Here is a tiny trained network, its code and every weight. The questions are about switching its units off for an input and a class, where a switched-off unit gives its printed mean instead of its output.

import numpy as np


def w(rows, s, z=0):
    codes = np.array(rows[::2]) - 128.0
    scale = np.full(codes.shape[1], s)
    scale[-1] = z or s
    return codes * scale


def norm(h):
    return h / np.sqrt((h * h).mean(-1, keepdims=True) + 1e-5)


def f(y):
    return y / 2 * (1 + np.tanh(0.7978845608 * (y + 0.044715 * y**3)))


def log_softmax(a):
    a = a - a.max(-1, keepdims=True)
    return a - np.log(np.exp(a).sum(-1, keepdims=True))


def net(x, mask):
    res = np.array(x, float).reshape(1, 6) / 4 @ E
    u = 0
    for l in range(2):
        y = f(norm(res) @ A[l][:, :-1].T + A[l][:, -1])
        res = res + np.where(mask[u : u + 5], y, B[l][:, -1]) @ B[l][:, :-1]
        u += 5
    return log_softmax(norm(res)[-1] @ U[:, :-1].T + U[:, -1])


A, B = {}, {}
E = w([
[127,128,130],'x0',
[229,180,130],'x1',
[129,129,128],'x2',
[69,123,32],'x3',
[127,248,191],'x4',
[129,128,128],'x5',
],0.012)
A[0] = w([
[190,162,59,59],'L0N0',
[93,59,243,47],'L0N1',
[213,90,136,2],'L0N2',
[152,40,234,145],'L0N3',
[48,252,173,149],'L0N4',
],0.022,0.0093)
B[0] = w([
[209,119,57,159],'L0N0',
[218,51,94,167],'L0N1',
[4,193,65,148],'L0N2',
[136,166,62,207],'L0N3',
[129,245,73,247],'L0N4',
],0.03,0.012)
A[1] = w([
[4,137,110,2],'L1N0',
[10,94,144,182],'L1N1',
[118,118,110,78],'L1N2',
[147,180,167,204],'L1N3',
[122,65,90,171],'L1N4',
],0.045,0.0042)
B[1] = w([
[45,141,66,242],'L1N0',
[148,233,254,225],'L1N1',
[78,115,122,156],'L1N2',
[151,37,185,204],'L1N3',
[92,35,163,252],'L1N4',
],0.045,0.014)
U = w([
[76,4,112,186],'0',
[43,174,17,169],'1',
[227,193,86,151],'2',
[221,120,223,2],'3',
[41,135,238,99],'4',
],0.022,0.0045)

Each question gives the input, the list of numbers given to net, and the class t.
The units are the neurons (one row each of A and B). Each row of codes is followed by its name. A weight is (code - 128) times the scale printed after its matrix; where a second scale follows, it is the last column's (A, B and U).
mask holds one flag per neuron, layer by layer. A switched-off neuron (its flag False) gives its mean, the last column of its row in B, instead of its output. The means were averaged over made-up inputs and are rounded, as every weight is.
A unit's drop is (log p(t) with every unit on - log p(t) with that unit switched off) / (log p(t) with every unit on - log p(t) with every unit switched off).
The circuit of an input: a set's keep is (log p(t) with only the set's units on - log p(t) with every unit switched off) / (log p(t) with every unit on - log p(t) with every unit switched off). Starting from all 10 units, units are removed one at a time, each time the one whose removal leaves the highest keep (on an exact tie, the one counted first), for as long as the keep stays at least 0.8.
units of the circuit, in order: the units of the circuit, biggest drop first
unit that matters most: the unit with the biggest drop
top k neurons: the k neurons with the biggest drops, biggest first
k most important neurons of layer l: the k neurons of layer l with the biggest drops, biggest first
drop when u is switched off: that unit's drop, to one decimal
input [-8,-7,-4,0,7,-2], class 2: units of the circuit, in order => L0N4, L1N4
input [-8,5,3,-4,8,8], class 3: unit that matters most => L1N3
input [-2,-2,-1,7,-5,-1], class 4: 3 most important neurons of layer 0 => L0N4, L0N0, L0N1
input [2,5,3,2,2,-8], class 2: top 4 neurons => L0N0, L1N4, L1N0, L1N1
input [-4,0,0,7,4,8], class 1: top 2 neurons => L1N1, L0N1
input [5,-4,-8,-2,6,8], class 2: units of the circuit, in order => L0N4, L1N0
input [-7,8,3,4,-3,7], class 0: 3 most important neurons of layer 0 => L0N4, L0N0, L0N3
input [2,-3,6,7,3,-5], class 1: top 2 neurons => L1N4, L1N1
input [8,-8,-2,3,-7,8], class 4: units of the circuit, in order => L1N1, L0N4
input [-6,-8,-2,1,1,2], class 1: top 2 neurons => L1N3, L0N0
input [5,4,7,7,2,-4], class 2: units of the circuit, in order => L1N0, L1N4
input [2,-3,-7,-5,-3,-8], class 0: top 2 neurons => L0N1, L0N4
input [8,-8,-4,0,-5,7], class 0: top 2 neurons => L0N1, L0N2
input [4,2,2,2,-6,1], class 0: units of the circuit, in order => L1N1
input [-6,4,3,0,6,1], class 3: top 3 neurons => L1N0, L1N3, L0N3
input [7,8,-7,2,-8,-4], class 0: top 4 neurons => L0N4, L0N0, L1N1, L1N0
input [8,4,-5,3,7,2], class 2: top 4 neurons => L0N4, L1N4, L1N0, L1N1
input [1,0,-1,7,7,-7], class 1: top 3 neurons => L1N1, L0N1, L0N4
input [-4,8,1,-8,4,5], class 3: top 3 neurons => L1N3, L1N0, L1N4
input [0,-7,0,4,3,-7], class 1: units of the circuit, in order => L1N4
input [-2,-6,2,-8,-2,-2], class 0: 2 most important neurons of layer 0 => L0N1, L0N4
input [1,6,5,-5,3,-4], class 3: 3 most important neurons of layer 1 => L1N0, L1N3, L1N4
input [-5,-5,-7,-1,5,-8], class 2: top 2 neurons => L0N4, L1N0
input [6,0,-3,-1,-1,-1], class 0: 2 most important neurons of layer 1 => L1N0, L1N4
input [5,-2,-6,8,-4,5], class 4: top 3 neurons => L0N4, L1N1, L0N0
input [0,5,-6,-1,-7,6], class 1: top 2 neurons => L0N2, L0N1
input [-3,-6,2,7,-6,6], class 4: unit that matters most => L1N1
input [4,7,7,8,-4,-6], class 0: top 2 neurons => L0N4, L1N1
input [3,-4,-5,-5,-2,-7], class 0: 2 most important neurons of layer 0 => L0N1, L0N4
input [0,-7,1,-5,7,7], class 2: drop when L0N2 is switched off => 0.0
